(in the rows, 128 means zero)
Each row is followed by its group and then its class within the group.
[130, 142, 130, 141, 113, 151, 99, 143, 114, 129, 118, 121, 112, 133, 113, 140, 148, 123, 102, 150, 140, 143] | (13):MN
[114, 138, 112, 140, 132, 137, 84, 131, 106, 125, 111, 121, 115, 133, 123, 122, 127, 108, 108, 126, 132, 116] | (13):Zz
[123, 121, 142, 113, 142, 119, 142, 118, 156, 143, 157, 137, 132, 142, 145, 133, 131, 145, 136, 125, 145, 145] | (14):BS
[95, 150, 120, 115, 141, 147, 82, 126, 116, 153, 115, 112, 136, 135, 126, 140, 153, 125, 120, 128, 145, 132] | (13):Zz
[130, 117, 136, 115, 137, 109, 149, 111, 160, 138, 151, 132, 117, 139, 135, 118, 124, 133, 117, 123, 140, 146] | (14):Zp
[116, 131, 136, 114, 113, 121, 128, 141, 152, 125, 153, 117, 90, 122, 145, 151, 127, 134, 152, 111, 140, 89] | (5):Pq
[122, 125, 153, 110, 123, 112, 145, 131, 142, 154, 137, 122, 98, 106, 95, 147, 109, 140, 149, 106, 137, 80] | (5):Pq
[116, 151, 134, 146, 121, 144, 93, 119, 91, 130, 116, 132, 140, 126, 116, 130, 159, 123, 98, 132, 149, 147] | (13):MN
[138, 149, 130, 139, 131, 141, 121, 124, 105, 145, 107, 141, 112, 124, 105, 125, 130, 144, 109, 126, 119, 130] | (13):Zr
[109, 124, 129, 111, 129, 93, 136, 95, 144, 127, 167, 127, 130, 163, 162, 118, 124, 157, 141, 128, 165, 147] | (14):RC
[124, 123, 125, 123, 155, 105, 137, 98, 118, 142, 122, 136, 162, 147, 156, 123, 123, 150, 154, 140, 138, 133] | (8):HL
[116, 121, 135, 110, 140, 94, 140, 120, 131, 132, 152, 135, 143, 143, 145, 145, 139, 130, 142, 121, 179, 86] | (14):BS
[121, 131, 133, 122, 138, 124, 140, 109, 108, 146, 117, 139, 164, 145, 152, 132, 132, 137, 145, 136, 144, 139] | (8):HL
[120, 133, 101, 128, 114, 114, 112, 113, 92, 130, 126, 110, 169, 166, 139, 121, 127, 131, 155, 139, 142, 113] | (8):Bd
[139, 153, 128, 142, 158, 146, 115, 126, 108, 151, 85, 135, 115, 106, 105, 130, 130, 119, 106, 127, 112, 121] | (13):Zz
[114, 155, 128, 150, 141, 136, 93, 126, 101, 144, 94, 131, 135, 131, 114, 130, 153, 123, 101, 141, 148, 138] | (13):Zz
[113, 139, 130, 139, 134, 147, 106, 143, 116, 137, 108, 123, 121, 116, 108, 136, 155, 124, 120, 135, 115, 126] | (13):Zz
[122, 129, 122, 120, 141, 113, 133, 101, 102, 142, 116, 137, 162, 164, 146, 119, 86, 134, 156, 134, 142, 114] | (8):HL
[94, 148, 120, 145, 139, 140, 93, 125, 106, 138, 102, 124, 132, 126, 112, 137, 149, 114, 102, 134, 141, 139] | (13):MN
[123, 130, 136, 115, 143, 105, 138, 113, 128, 135, 150, 138, 153, 149, 138, 126, 115, 136, 128, 126, 155, 121] | (14):BS
[121, 132, 115, 133, 134, 117, 134, 106, 99, 137, 98, 122, 166, 144, 133, 116, 115, 140, 146, 146, 149, 126] | (8):Bd
[102, 154, 126, 150, 132, 140, 79, 139, 118, 123, 115, 118, 121, 125, 124, 151, 166, 121, 94, 135, 126, 121] | (13):Zz
[123, 122, 133, 124, 113, 108, 134, 148, 153, 117, 143, 121, 99, 107, 116, 142, 112, 121, 140, 117, 139, 46] | (5):Gm
[100, 128, 133, 115, 109, 109, 113, 139, 138, 145, 148, 115, 101, 110, 115, 138, 131, 128, 128, 109, 150, 69] | (5):JJ
[145, 120, 126, 112, 126, 97, 139, 127, 155, 126, 149, 132, 118, 150, 163, 125, 107, 140, 128, 115, 143, 119] | (14):RC
[109, 130, 130, 130, 147, 117, 136, 116, 125, 146, 101, 123, 163, 143, 146, 146, 128, 139, 158, 133, 140, 115] | (8):JP
[117, 145, 124, 146, 136, 135, 99, 126, 102, 123, 115, 121, 130, 124, 114, 130, 151, 114, 98, 134, 146, 138] | (13):Zz
[128, 124, 81, 112, 129, 114, 141, 114, 134, 127, 155, 143, 130, 142, 135, 127, 111, 144, 117, 127, 153, 110] | (14):BS
[134, 117, 135, 121, 142, 94, 154, 103, 140, 136, 160, 142, 139, 155, 147, 109, 115, 151, 133, 126, 154, 143] | (14):RC
[101, 118, 128, 112, 133, 109, 130, 108, 143, 141, 193, 127, 153, 170, 178, 135, 134, 133, 139, 123, 165, 154] | (14):RC
[103, 126, 141, 120, 119, 104, 128, 130, 143, 148, 161, 115, 107, 122, 124, 132, 128, 134, 137, 101, 151, 97] | (5):Pq
[128, 124, 113, 122, 119, 117, 147, 109, 104, 140, 106, 132, 166, 143, 137, 119, 120, 141, 147, 134, 133, 129] | (8):Bd
[107, 128, 153, 124, 141, 106, 134, 106, 106, 137, 130, 134, 187, 148, 158, 116, 133, 129, 154, 143, 148, 133] | (8):HL
[120, 117, 136, 110, 135, 116, 143, 115, 169, 140, 167, 129, 130, 42, 158, 135, 124, 140, 135, 123, 147, 131] | (14):BS
[119, 133, 131, 117, 152, 104, 123, 107, 154, 128, 165, 138, 139, 158, 158, 128, 133, 145, 119, 131, 165, 152] | (14):RC
[94, 137, 108, 115, 137, 104, 125, 97, 112, 134, 148, 117, 192, 164, 175, 116, 122, 121, 142, 147, 161, 121] | (8):HL
[125, 115, 126, 108, 136, 92, 142, 101, 133, 137, 164, 145, 150, 159, 166, 121, 121, 151, 140, 131, 159, 121] | (14):RC
[118, 113, 138, 106, 139, 103, 164, 114, 158, 148, 163, 123, 136, 130, 127, 119, 118, 124, 126, 113, 144, 125] | (14):Zp
[114, 122, 128, 125, 118, 103, 125, 141, 144, 128, 154, 120, 104, 112, 126, 139, 129, 110, 137, 113, 137, 91] | (5):Gm
[127, 149, 124, 142, 144, 143, 99, 128, 110, 137, 110, 131, 125, 119, 121, 131, 140, 131, 97, 136, 121, 144] | (13):MN

Each row is followed by its group and then its class within the group.
[141, 139, 117, 120, 126, 195, 136, 194, 107, 203, 145, 92, 112, 145, 109, 128, 119, 163, 131, 147, 140, 122] | [89]:<58>
[166, 160, 121, 122, 149, 147, 158, 129, 118, 96, 153, 155, 101, 127, 148, 129, 124, 108, 157, 150, 107, 134] | [90]:<59>
[109, 152, 130, 112, 117, 137, 137, 116, 156, 89, 116, 111, 123, 44, 164, 153, 131, 120, 139, 104, 95, 149] | [90]:<43>
[197, 163, 141, 96, 138, 143, 140, 119, 96, 63, 159, 145, 113, 131, 116, 92, 110, 137, 156, 170, 89, 137] | [90]:<43>
[187, 140, 151, 108, 134, 133, 129, 99, 111, 119, 152, 144, 127, 112, 135, 127, 119, 116, 122, 135, 66, 133] | [90]:<43>
[137, 117, 114, 136, 129, 120, 122, 154, 145, 167, 132, 131, 142, 170, 92, 120, 132, 138, 129, 137, 117, 129] | [89]:<44>
[142, 167, 178, 101, 148, 139, 136, 116, 107, 90, 147, 149, 105, 77, 136, 102, 122, 126, 157, 142, 134, 131] | [90]:<59>
[210, 151, 137, 112, 157, 131, 142, 103, 98, 128, 155, 161, 120, 130, 135, 119, 118, 107, 162, 150, 106, 134] | [90]:<59>
[247, 122, 117, 154, 173, 154, 127, 95, 69, 161, 172, 128, 113, 148, 136, 192, 127, 88, 110, 95, 63, 207] | [90]:<55>
[187, 159, 112, 98, 155, 143, 136, 71, 105, 118, 159, 119, 130, 112, 127, 113, 112, 118, 138, 134, 95, 142] | [90]:<55>
[199, 160, 130, 96, 164, 135, 100, 101, 50, 107, 183, 164, 121, 151, 123, 85, 121, 118, 147, 139, 96, 138] | [90]:<55>
[140, 133, 115, 152, 111, 115, 143, 194, 104, 210, 132, 132, 122, 139, 115, 102, 141, 157, 114, 152, 142, 104] | [89]:<56>
[156, 159, 159, 116, 150, 129, 136, 112, 89, 92, 148, 152, 122, 76, 151, 139, 144, 136, 151, 142, 122, 125] | [90]:<59>
[174, 147, 129, 128, 149, 140, 144, 92, 146, 113, 145, 151, 122, 129, 139, 156, 123, 110, 137, 126, 86, 134] | [90]:<59>
[105, 167, 136, 140, 97, 124, 148, 187, 87, 139, 125, 135, 113, 110, 119, 82, 146, 186, 163, 154, 177, 106] | [89]:<58>
[156, 158, 140, 95, 143, 133, 138, 110, 115, 80, 148, 142, 115, 141, 108, 100, 124, 121, 147, 141, 111, 129] | [90]:<59>
[155, 137, 123, 125, 138, 127, 165, 205, 85, 168, 157, 122, 144, 161, 93, 120, 123, 157, 157, 128, 133, 116] | [89]:<58>
[156, 144, 114, 133, 161, 138, 153, 96, 94, 106, 163, 158, 110, 130, 134, 156, 113, 105, 140, 137, 80, 121] | [90]:<59>
[150, 169, 111, 105, 138, 144, 140, 110, 76, 103, 140, 132, 108, 108, 130, 91, 121, 143, 162, 151, 118, 137] | [90]:<59>
[159, 119, 116, 163, 146, 140, 131, 64, 254, 186, 100, 108, 148, 89, 162, 244, 135, 53, 99, 95, 82, 155] | [90]:<55>
[197, 117, 121, 156, 119, 123, 132, 161, 141, 185, 103, 109, 130, 165, 92, 127, 123, 170, 131, 131, 120, 124] | [89]:<44>
[168, 148, 141, 108, 155, 125, 136, 102, 79, 102, 125, 158, 113, 100, 151, 124, 124, 121, 152, 142, 107, 138] | [90]:<59>
[147, 159, 166, 114, 123, 145, 132, 49, 101, 77, 114, 136, 135, 85, 148, 71, 138, 115, 139, 161, 128, 106] | [90]:<55>
